Below are the code and all the weights of a small trained network. Each question names an input and a target symbol and asks about switching units off, where a switched-off unit gives its printed mean instead of its output.

import numpy as np


def w(rows, s, z=0):
    codes = np.array(rows[::2]) - 128.0
    scale = np.full(codes.shape[1], s)
    scale[-1] = z or s
    return codes * scale


def norm(h):
    return h / np.sqrt((h * h).mean(-1, keepdims=True) + 1e-5)


def f(y):
    return np.maximum(y, 0)


def softmax(a):
    e = np.exp(a - a.max(-1, keepdims=True))
    return e / e.sum(-1, keepdims=True)


def log_softmax(a):
    a = a - a.max(-1, keepdims=True)
    return a - np.log(np.exp(a).sum(-1, keepdims=True))


def net(x, mask):
    ids = ['αγδεστφψ'.index(c) for c in x.split()]
    T = len(ids)
    res = E[ids] + P[:T]
    u = 0
    for l in range(2):
        r = norm(res)
        for j in range(3):
            rows = slice(3 * j, 3 * j + 3)
            q, k, v = (r @ M[l][rows].T for M in (Q, K, V))
            z = softmax(np.where(np.tri(T) > 0, q @ k.T / 3**0.5, -1e9)) @ v
            o = O[l][rows]
            res = res + np.where(mask[u + j], z, o[:, -1]) @ o[:, :-1]
        u += 3
        y = f(norm(res) @ A[l][:, :-1].T + A[l][:, -1])
        res = res + np.where(mask[u : u + 8], y, B[l][:, -1]) @ B[l][:, :-1]
        u += 8
    return log_softmax(norm(res)[-1] @ U[:, :-1].T + U[:, -1])


Q, K, V, O, A, B = {}, {}, {}, {}, {}, {}
E = w([
[126,186,209,164,86,82,97,116,131],'α',
[122,122,156,126,142,64,119,89,121],'γ',
[117,137,113,25,224,95,85,198,127],'δ',
[178,116,140,116,197,93,71,70,80],'ε',
[108,72,82,214,74,246,154,125,110],'σ',
[158,149,158,124,114,106,122,117,28],'τ',
[126,177,194,152,96,207,136,101,104],'φ',
[104,201,84,162,18,153,136,173,209],'ψ',
],0.013)
P = w([
[121,200,120,82,39,136,180,19,104],'0',
[134,101,234,65,74,195,127,111,162],'1',
[34,251,108,94,93,156,127,80,55],'2',
[142,137,155,148,193,126,246,119,156],'3',
[36,232,69,117,134,149,105,109,56],'4',
[186,112,165,174,146,152,52,173,172],'5',
[21,224,46,134,152,134,104,127,60],'6',
[115,164,215,253,254,102,219,234,101],'7',
],0.01)
Q[0] = w([
[168,208,138,238,241,133,137,152,131],'L0H1',
[81,169,87,140,169,91,254,100,89],'L0H1',
[34,220,71,154,130,149,33,93,44],'L0H1',
[148,195,184,191,110,114,145,118,77],'L0H2',
[158,138,117,166,103,58,176,114,137],'L0H2',
[221,128,122,144,123,130,190,162,142],'L0H2',
[132,91,98,85,88,135,89,63,151],'L0H3',
[38,105,104,66,130,160,108,116,108],'L0H3',
[169,147,74,122,134,120,174,100,138],'L0H3',
],0.0097)
K[0] = w([
[192,114,154,169,162,143,100,201,147],'L0H1',
[143,103,116,103,96,164,56,154,143],'L0H1',
[68,105,9,143,150,138,136,218,165],'L0H1',
[94,122,145,166,149,116,109,195,131],'L0H2',
[105,72,161,132,99,65,128,140,132],'L0H2',
[156,59,181,153,87,137,159,68,147],'L0H2',
[58,138,113,85,149,107,213,87,88],'L0H3',
[71,128,131,138,121,139,119,94,59],'L0H3',
[79,113,177,70,95,133,127,139,135],'L0H3',
],0.011)
V[0] = w([
[102,163,117,144,147,148,83,131,255],'L0H1',
[85,87,131,59,137,64,143,105,197],'L0H1',
[88,132,129,145,84,42,135,160,133],'L0H1',
[111,96,181,131,133,126,138,129,188],'L0H2',
[114,91,150,116,156,96,124,154,174],'L0H2',
[242,115,198,118,179,193,112,183,148],'L0H2',
[165,160,150,121,144,69,100,175,164],'L0H3',
[140,179,163,91,167,138,83,175,146],'L0H3',
[140,132,102,163,167,111,132,54,143],'L0H3',
],0.0078)
O[0] = w([
[118,145,110,55,88,180,122,8,225,140],'L0H1',
[63,194,140,123,185,212,120,152,145,89],'L0H1',
[254,215,86,108,188,183,158,109,85,88],'L0H1',
[144,113,142,140,200,157,119,128,129,47],'L0H2',
[111,154,76,135,193,172,136,146,85,2],'L0H2',
[40,112,97,113,165,93,113,145,232,4],'L0H2',
[97,159,162,153,151,188,150,129,125,90],'L0H3',
[184,72,127,103,102,138,123,103,185,190],'L0H3',
[108,120,102,104,86,175,86,160,87,121],'L0H3',
],0.0079,0.0032)
A[0] = w([
[92,173,42,110,52,176,141,114,188,167],'L0N1',
[71,180,191,128,85,109,171,160,136,4],'L0N2',
[115,193,164,68,154,53,103,114,124,38],'L0N3',
[116,179,202,154,89,67,111,80,173,59],'L0N4',
[144,183,39,46,72,96,100,195,109,53],'L0N5',
[232,36,166,168,142,140,169,158,109,105],'L0N6',
[36,72,126,89,139,155,88,254,124,82],'L0N7',
[5,167,70,106,200,183,125,146,58,18],'L0N8',
],0.0058,0.0022)
B[0] = w([
[157,160,80,99,180,108,135,141,94,253],'L0N1',
[57,86,127,102,105,72,135,94,81,187],'L0N2',
[110,146,38,165,151,228,79,180,107,226],'L0N3',
[120,89,155,126,134,147,109,102,53,248],'L0N4',
[102,154,57,122,133,190,119,104,214,241],'L0N5',
[89,214,125,136,161,135,157,147,157,212],'L0N6',
[154,94,208,60,66,107,184,51,154,199],'L0N7',
[2,149,154,148,186,169,58,217,115,220],'L0N8',
],0.007,0.0033)
Q[1] = w([
[97,137,151,170,184,125,124,140,195],'L1H1',
[79,184,135,151,140,34,143,40,106],'L1H1',
[84,123,176,137,192,61,156,129,96],'L1H1',
[129,190,62,76,83,102,2,72,45],'L1H2',
[76,131,37,108,193,76,160,88,126],'L1H2',
[59,118,103,79,121,133,243,80,90],'L1H2',
[92,164,43,105,97,144,160,93,56],'L1H3',
[151,130,125,163,110,177,13,162,119],'L1H3',
[69,145,97,172,183,107,107,143,144],'L1H3',
],0.0099)
K[1] = w([
[115,162,236,79,176,142,88,126,218],'L1H1',
[185,87,79,206,92,234,75,235,207],'L1H1',
[222,91,213,210,127,123,43,149,130],'L1H1',
[45,143,93,85,124,153,200,40,9],'L1H2',
[102,54,154,104,71,240,63,156,159],'L1H2',
[181,135,170,84,52,192,14,131,54],'L1H2',
[165,119,29,51,84,143,51,128,71],'L1H3',
[18,103,66,102,192,95,255,82,130],'L1H3',
[99,67,118,169,148,191,60,242,163],'L1H3',
],0.0076)
V[1] = w([
[128,198,142,110,130,70,48,117,87],'L1H1',
[142,112,103,75,166,59,95,107,99],'L1H1',
[183,134,183,106,169,115,95,104,75],'L1H1',
[63,174,74,207,51,114,180,100,130],'L1H2',
[134,155,108,235,135,109,107,128,180],'L1H2',
[151,166,106,42,70,128,150,242,188],'L1H2',
[125,188,204,58,137,72,96,133,157],'L1H3',
[96,130,128,121,51,160,165,77,100],'L1H3',
[133,123,166,254,97,176,116,121,102],'L1H3',
],0.0081)
O[1] = w([
[122,116,187,122,175,87,203,73,245,250],'L1H1',
[95,124,203,192,97,171,185,97,159,99],'L1H1',
[88,132,188,175,139,93,154,216,240,213],'L1H1',
[119,143,114,108,254,135,160,175,94,182],'L1H2',
[89,102,118,53,167,89,209,91,59,26],'L1H2',
[241,129,176,242,140,130,78,143,72,84],'L1H2',
[145,224,67,207,147,110,218,39,254,204],'L1H3',
[134,69,80,189,177,145,103,104,113,255],'L1H3',
[205,85,45,91,148,137,5,145,170,166],'L1H3',
],0.0064,0.0041)
A[1] = w([
[107,57,132,144,189,57,112,153,248,111],'L1N1',
[139,106,151,114,86,188,130,212,153,186],'L1N2',
[118,5,91,61,125,118,32,212,1,49],'L1N3',
[126,124,68,78,6,142,178,85,55,158],'L1N4',
[33,201,165,92,151,199,122,217,126,3],'L1N5',
[215,165,155,150,232,176,161,153,69,14],'L1N6',
[19,211,145,105,149,188,149,218,111,48],'L1N7',
[99,83,69,78,106,150,48,221,44,114],'L1N8',
],0.0079,0.0046)
B[1] = w([
[146,125,67,107,103,155,125,128,65,253],'L1N1',
[103,185,134,132,162,50,123,84,118,179],'L1N2',
[143,108,191,88,63,198,91,189,169,214],'L1N3',
[85,142,108,84,130,137,192,166,159,213],'L1N4',
[8,122,94,175,163,121,55,148,140,221],'L1N5',
[103,28,171,85,164,116,141,84,68,163],'L1N6',
[100,115,118,174,187,134,64,139,111,234],'L1N7',
[140,120,179,143,134,172,148,180,157,206],'L1N8',
],0.014,0.0063)
U = w([
[150,217,32,49,195,252,204,83,160,100],'α',
[22,160,103,150,207,152,64,157,117,133],'γ',
[186,218,182,185,95,176,97,53,150,194],'δ',
[18,63,136,71,67,73,169,72,201,7],'ε',
[142,104,165,77,87,229,113,212,124,211],'σ',
[154,171,112,166,140,66,202,234,68,137],'τ',
[150,70,2,112,56,117,42,87,85,82],'φ',
[149,75,190,93,218,171,172,59,68,157],'ψ',
],0.0067,0.0021)

Each question gives the input, a string of symbols that net reads in full, and the target symbol t.
The units are the heads (3 rows each of Q, K, V and O) and the neurons (one row each of A and B). Each row of codes is followed by its name. A weight is (code - 128) times the scale printed after its matrix; where a second scale follows, it is the last column's (O, A, B and U).
mask holds one flag per unit, layer by layer, with each layer's heads first. A switched-off unit (its flag False) gives its mean, the last column of its rows in O or B, instead of its output. The means were averaged over made-up inputs and are rounded, as every weight is.
A unit's drop is (log p(t) with every unit on - log p(t) with that unit switched off) / (log p(t) with every unit on - log p(t) with every unit switched off).
The circuit of an input: a set's keep is (log p(t) with only the set's units on - log p(t) with every unit switched off) / (log p(t) with every unit on - log p(t) with every unit switched off). Starting from the 12 units with the biggest drops (on a tie, the unit counted first), units are removed one at a time, each time the one whose removal leaves the highest keep (on an exact tie, the one counted first), for as long as the keep stays at least 0.8.
circuit, biggest first: the units of the circuit, biggest drop first
most important unit: the unit with the biggest drop
k most important neurons: the k neurons with the biggest drops, biggest first
k most important neurons of layer l: the k neurons of layer l with the biggest drops, biggest first
heads that matter: for each layer, one digit per head in row order, 1 if its drop is at least 0.15 and else 0, layers parted by /
input τ σ φ δ, target σ: heads that matter	100 / 000
input ε ε σ δ, target ε: circuit, biggest first	(L0H1 L0N7 L1H2)
input ψ γ α ψ σ ε, target ψ: circuit, biggest first	(L1H2 L1N6)
input ε ε ε ε ε, target φ: heads that matter	110 / 100
input γ ε ψ ε δ τ σ δ, target τ: heads that matter	100 / 000
input ε φ γ, target ψ: most important unit	L0H2
input ψ φ γ δ, target φ: circuit, biggest first	(L1N1 L0H1 L1H2)
input τ δ τ τ, target δ: circuit, biggest first	(L1H2 L0H3)
input ψ ε δ δ, target ε: circuit, biggest first	(L0N7 L0H1 L1H2)
input ε ε δ ψ δ ψ δ γ, target ψ: heads that matter	000 / 000
input δ τ σ δ τ ψ, target δ: heads that matter	000 / 010
input ε δ ψ α, target δ: heads that matter	000 / 010
input τ σ α, target σ: heads that matter	000 / 100
input σ τ α, target σ: most important unit	L1H3
input α ε δ φ γ σ σ, target σ: heads that matter	100 / 001
input δ φ ε γ τ σ ε δ, target σ: heads that matter	000 / 000
input φ α δ ε ψ α γ, target α: heads that matter	100 / 000
input α ε α, target δ: circuit, biggest first	(L0H2 L1H3 L1N5)
input α τ δ σ γ, target σ: heads that matter	000 / 100
input α φ ε α, target φ: most important unit	L1N1
input γ α σ, target σ: heads that matter	000 / 001
input ψ δ φ τ γ α ε δ, target α: 2 most important neurons of layer 0	(L0N8 L0N4)
input α δ γ ψ φ τ γ γ, target τ: 2 most important neurons	(L1N1 L1N5)
input φ σ ψ ε α ψ, target ε: heads that matter	000 / 010
input φ ε γ τ α δ, target τ: 2 most important neurons	(L1N1 L1N3)
